Here is a tiny trained network, its code and every weight. The questions are about switching its units off for an input and a class, where a switched-off unit gives its printed mean instead of its output.

import numpy as np


def w(rows, s, z=0):
    codes = np.array(rows[::2]) - 128.0
    scale = np.full(codes.shape[1], s)
    scale[-1] = z or s
    return codes * scale


def f(y):
    return y / 2 * (1 + np.tanh(0.7978845608 * (y + 0.044715 * y**3)))


def log_softmax(a):
    a = a - a.max(-1, keepdims=True)
    return a - np.log(np.exp(a).sum(-1, keepdims=True))


def net(x, mask):
    res = np.array(x, float).reshape(1, 5) / 4 @ E
    y = f(res @ A[0][:, :-1].T + A[0][:, -1])
    res = res + np.where(mask, y, B[0][:, -1]) @ B[0][:, :-1]
    return log_softmax(res[-1] @ U[:, :-1].T + U[:, -1])


A, B = {}, {}
E = w([
[94,254,108],'x0',
[201,160,225],'x1',
[130,129,130],'x2',
[30,106,203],'x3',
[125,127,131],'x4',
],0.0076)
A[0] = w([
[150,27,139,99],'neuron 1',
[146,40,138,87],'neuron 2',
[152,28,136,110],'neuron 3',
[60,90,29,60],'neuron 4',
[198,147,224,91],'neuron 5',
[202,144,232,105],'neuron 6',
[144,37,129,119],'neuron 7',
[65,89,40,60],'neuron 8',
[114,108,119,12],'neuron 9',
[6,116,196,91],'neuron 10',
[133,17,164,86],'neuron 11',
[151,68,136,141],'neuron 12',
[216,167,61,52],'neuron 13',
[206,165,59,156],'neuron 14',
[173,148,189,65],'neuron 15',
[197,160,230,99],'neuron 16',
[134,143,112,253],'neuron 17',
[90,235,116,59],'neuron 18',
[255,166,85,111],'neuron 19',
[93,240,117,58],'neuron 20',
[52,127,222,117],'neuron 21',
[81,221,111,135],'neuron 22',
[52,113,219,82],'neuron 23',
[143,37,134,85],'neuron 24',
[143,75,131,137],'neuron 25',
[26,132,231,80],'neuron 26',
[160,37,146,112],'neuron 27',
],0.0076,0.0058)
B[0] = w([
[209,243,125,193],'neuron 1',
[189,207,116,169],'neuron 2',
[172,200,142,200],'neuron 3',
[29,149,53,185],'neuron 4',
[18,154,35,187],'neuron 5',
[18,134,46,204],'neuron 6',
[143,188,140,193],'neuron 7',
[64,153,54,174],'neuron 8',
[177,171,28,93],'neuron 9',
[248,85,83,200],'neuron 10',
[185,160,128,194],'neuron 11',
[123,158,151,178],'neuron 12',
[211,85,86,160],'neuron 13',
[183,62,140,216],'neuron 14',
[82,152,57,134],'neuron 15',
[20,139,2,197],'neuron 16',
[107,98,216,254],'neuron 17',
[213,193,129,161],'neuron 18',
[186,54,109,217],'neuron 19',
[254,223,116,164],'neuron 20',
[205,69,104,192],'neuron 21',
[202,182,178,193],'neuron 22',
[232,82,56,172],'neuron 23',
[177,208,110,170],'neuron 24',
[122,155,144,166],'neuron 25',
[228,81,75,194],'neuron 26',
[140,211,149,195],'neuron 27',
],0.0072,0.0044)
U = w([
[115,114,158,250],'0',
[155,208,157,58],'1',
[109,100,155,232],'2',
[64,122,52,98],'3',
[172,35,114,21],'4',
[61,71,249,26],'5',
],0.014,0.012)

Each question gives the input, the list of numbers given to net, and the class t.
The units are the neurons (one row each of A and B). Each row of codes is followed by its name. A weight is (code - 128) times the scale printed after its matrix; where a second scale follows, it is the last column's (A, B and U).
mask holds one flag per neuron, in row order. A switched-off neuron (its flag False) gives its mean, the last column of its row in B, instead of its output. The means were averaged over made-up inputs and are rounded, as every weight is.
A unit's drop is (log p(t) with every unit on - log p(t) with that unit switched off) / (log p(t) with every unit on - log p(t) with every unit switched off).
The circuit of an input: a set's keep is (log p(t) with only the set's units on - log p(t) with every unit switched off) / (log p(t) with every unit on - log p(t) with every unit switched off). Starting from the 12 units with the biggest drops (on a tie, the unit counted first), units are removed one at a time, each time the one whose removal leaves the highest keep (on an exact tie, the one counted first), for as long as the keep stays at least 0.8.
units of the circuit, in order: the units of the circuit, biggest drop first
most important unit: the unit with the biggest drop
k most important neurons: the k neurons with the biggest drops, biggest first
drop when u is switched off: that unit's drop, to one decimal
input [2,-6,-4,-7,4], class 4: units of the circuit, in order	neuron 14; neuron 13
input [-8,8,5,8,7], class 1: units of the circuit, in order	neuron 1; neuron 27; neuron 11
input [8,-5,6,5,6], class 1: units of the circuit, in order	neuron 20; neuron 22
input [0,0,-5,-6,3], class 4: units of the circuit, in order	neuron 19; neuron 14
input [-5,-3,-2,6,-1], class 4: units of the circuit, in order	neuron 10; neuron 23
input [2,-2,0,5,-1], class 4: most important unit	neuron 10
input [-6,8,7,0,-1], class 3: 3 most important neurons	neuron 16; neuron 6; neuron 5
input [-8,1,2,8,3], class 1: drop when neuron 1 is switched off	0.2
input [4,-3,-1,-8,1], class 4: drop when neuron 19 is switched off	0.1
input [3,-1,-4,-7,-4], class 4: drop when neuron 12 is switched off	0.0
